Below are the code and all the weights of a small trained network. Each question names an input and a class and asks about switching units off, where a switched-off unit gives its printed mean instead of its output.

import numpy as np


def w(rows, s, z=0):
    codes = np.array(rows[::2]) - 128.0
    scale = np.full(codes.shape[1], s)
    scale[-1] = z or s
    return codes * scale


def f(y):
    return y / 2 * (1 + np.tanh(0.7978845608 * (y + 0.044715 * y**3)))


def log_softmax(a):
    a = a - a.max(-1, keepdims=True)
    return a - np.log(np.exp(a).sum(-1, keepdims=True))


def net(x, mask):
    res = np.array(x, float).reshape(1, 8) / 4 @ E
    y = f(res @ A[0][:, :-1].T + A[0][:, -1])
    res = res + np.where(mask, y, B[0][:, -1]) @ B[0][:, :-1]
    return log_softmax(res[-1] @ U[:, :-1].T + U[:, -1])


A, B = {}, {}
E = w([
[131,124,129,125,127,128,131],'x0',
[126,128,128,127,128,128,126],'x1',
[141,131,218,128,226,121,107],'x2',
[128,127,127,130,131,129,128],'x3',
[91,74,74,47,181,158,51],'x4',
[128,128,127,130,129,128,127],'x5',
[128,126,128,126,128,127,130],'x6',
[169,165,119,88,95,10,65],'x7',
],0.013)
A[0] = w([
[153,117,85,144,76,59,131,126],'n1',
[131,133,237,138,191,72,114,24],'n2',
[133,113,57,115,104,207,121,12],'n3',
[132,137,108,173,94,176,157,36],'n4',
[142,135,140,92,149,55,78,9],'n5',
[120,160,147,141,49,88,185,104],'n6',
[138,87,150,96,133,92,138,133],'n7',
[112,112,113,176,116,251,199,132],'n8',
[152,122,139,143,116,134,114,105],'n9',
[117,131,125,133,105,90,154,105],'n10',
[104,121,167,128,216,247,138,96],'n11',
[149,151,233,202,115,114,214,46],'n12',
[121,109,62,67,147,138,72,90],'n13',
[124,104,132,154,119,219,171,52],'n14',
[99,115,125,151,130,114,140,138],'n15',
[120,153,185,177,91,115,156,182],'n16',
[128,102,53,76,151,128,92,19],'n17',
[154,144,184,109,70,107,139,89],'n18',
[109,143,112,84,107,123,130,81],'n19',
[150,116,175,147,136,154,157,23],'n20',
[110,93,145,64,206,146,93,73],'n21',
[167,128,156,137,122,141,146,140],'n22',
[98,108,55,111,76,151,151,77],'n23',
[148,140,140,147,131,124,139,138],'n24',
],0.016,0.015)
B[0] = w([
[127,139,107,235,96,116,138,182],'n1',
[89,179,107,41,35,51,112,176],'n2',
[154,94,150,63,203,206,139,158],'n3',
[130,147,103,185,83,58,124,157],'n4',
[121,104,163,4,178,176,133,159],'n5',
[170,137,123,249,134,119,131,191],'n6',
[103,127,122,93,110,154,145,145],'n7',
[85,156,129,19,91,95,107,252],'n8',
[151,139,139,129,127,102,163,125],'n9',
[147,126,118,180,163,92,125,144],'n10',
[176,89,144,217,197,171,148,235],'n11',
[116,108,172,18,187,170,129,212],'n12',
[111,152,132,41,81,90,125,194],'n13',
[132,156,90,172,68,92,119,186],'n14',
[145,151,129,107,157,111,145,138],'n15',
[84,144,109,119,82,102,115,207],'n16',
[104,184,114,146,64,69,120,166],'n17',
[134,113,91,192,118,128,134,155],'n18',
[111,118,92,150,127,108,110,135],'n19',
[151,96,139,103,159,157,133,141],'n20',
[154,88,129,187,187,190,142,195],'n21',
[160,121,87,81,95,143,114,154],'n22',
[111,117,171,47,145,132,125,176],'n23',
[120,119,98,116,112,129,119,148],'n24',
],0.025,0.022)
U = w([
[35,189,76,94,8,97,44,100],'0',
[65,85,193,18,170,236,64,253],'1',
[151,77,94,253,162,216,111,27],'2',
],0.0056,0.0055)

Each question gives the input, the list of numbers given to net, and the class t.
The units are the neurons (one row each of A and B). Each row of codes is followed by its name. A weight is (code - 128) times the scale printed after its matrix; where a second scale follows, it is the last column's (A, B and U).
mask holds one flag per neuron, in row order. A switched-off neuron (its flag False) gives its mean, the last column of its row in B, instead of its output. The means were averaged over made-up inputs and are rounded, as every weight is.
A unit's drop is (log p(t) with every unit on - log p(t) with that unit switched off) / (log p(t) with every unit on - log p(t) with every unit switched off).
unit that matters most: the unit with the biggest drop
top k neurons: the k neurons with the biggest drops, biggest first
drop when u is switched off: that unit's drop, to one decimal
input [-2,8,-5,2,2,2,0,0], class 1: unit that matters most : n14
input [3,5,-8,3,-6,8,6,1], class 2: top 3 neurons : [n6, n2, n13]
input [7,0,1,3,8,-3,6,-1], class 2: top 2 neurons : [n8, n21]
input [-5,1,0,4,-3,-4,4,2], class 2: top 2 neurons : [n8, n2]
input [6,0,4,-5,1,-3,5,4], class 1: top 3 neurons : [n5, n14, n17]
input [3,-6,1,-5,1,-2,3,1], class 1: top 4 neurons : [n11, n6, n2, n14]
input [-1,4,1,7,-4,-4,2,-2], class 1: top 2 neurons : [n12, n2]
input [0,-6,-6,4,4,-7,8,-3], class 1: top 2 neurons : [n3, n23]
input [1,-1,1,5,2,-2,4,2], class 1: top 3 neurons : [n11, n2, n14]
input [8,-2,-8,7,-4,-2,0,1], class 2: top 2 neurons : [n6, n2]
input [-5,0,-4,-4,1,4,-6,0], class 1: top 3 neurons : [n14, n2, n16]
input [8,7,1,-5,-3,8,-1,-1], class 1: top 3 neurons : [n14, n2, n12]
input [-4,-3,-7,5,4,4,-1,-4], class 1: drop when n23 is switched off : 1.0
input [3,3,6,-3,4,4,8,8], class 1: unit that matters most : n5
input [7,6,4,-5,1,5,8,-7], class 2: drop when n11 is switched off : 1.2
input [4,7,2,7,6,-8,-3,-4], class 2: drop when n11 is switched off : 0.4
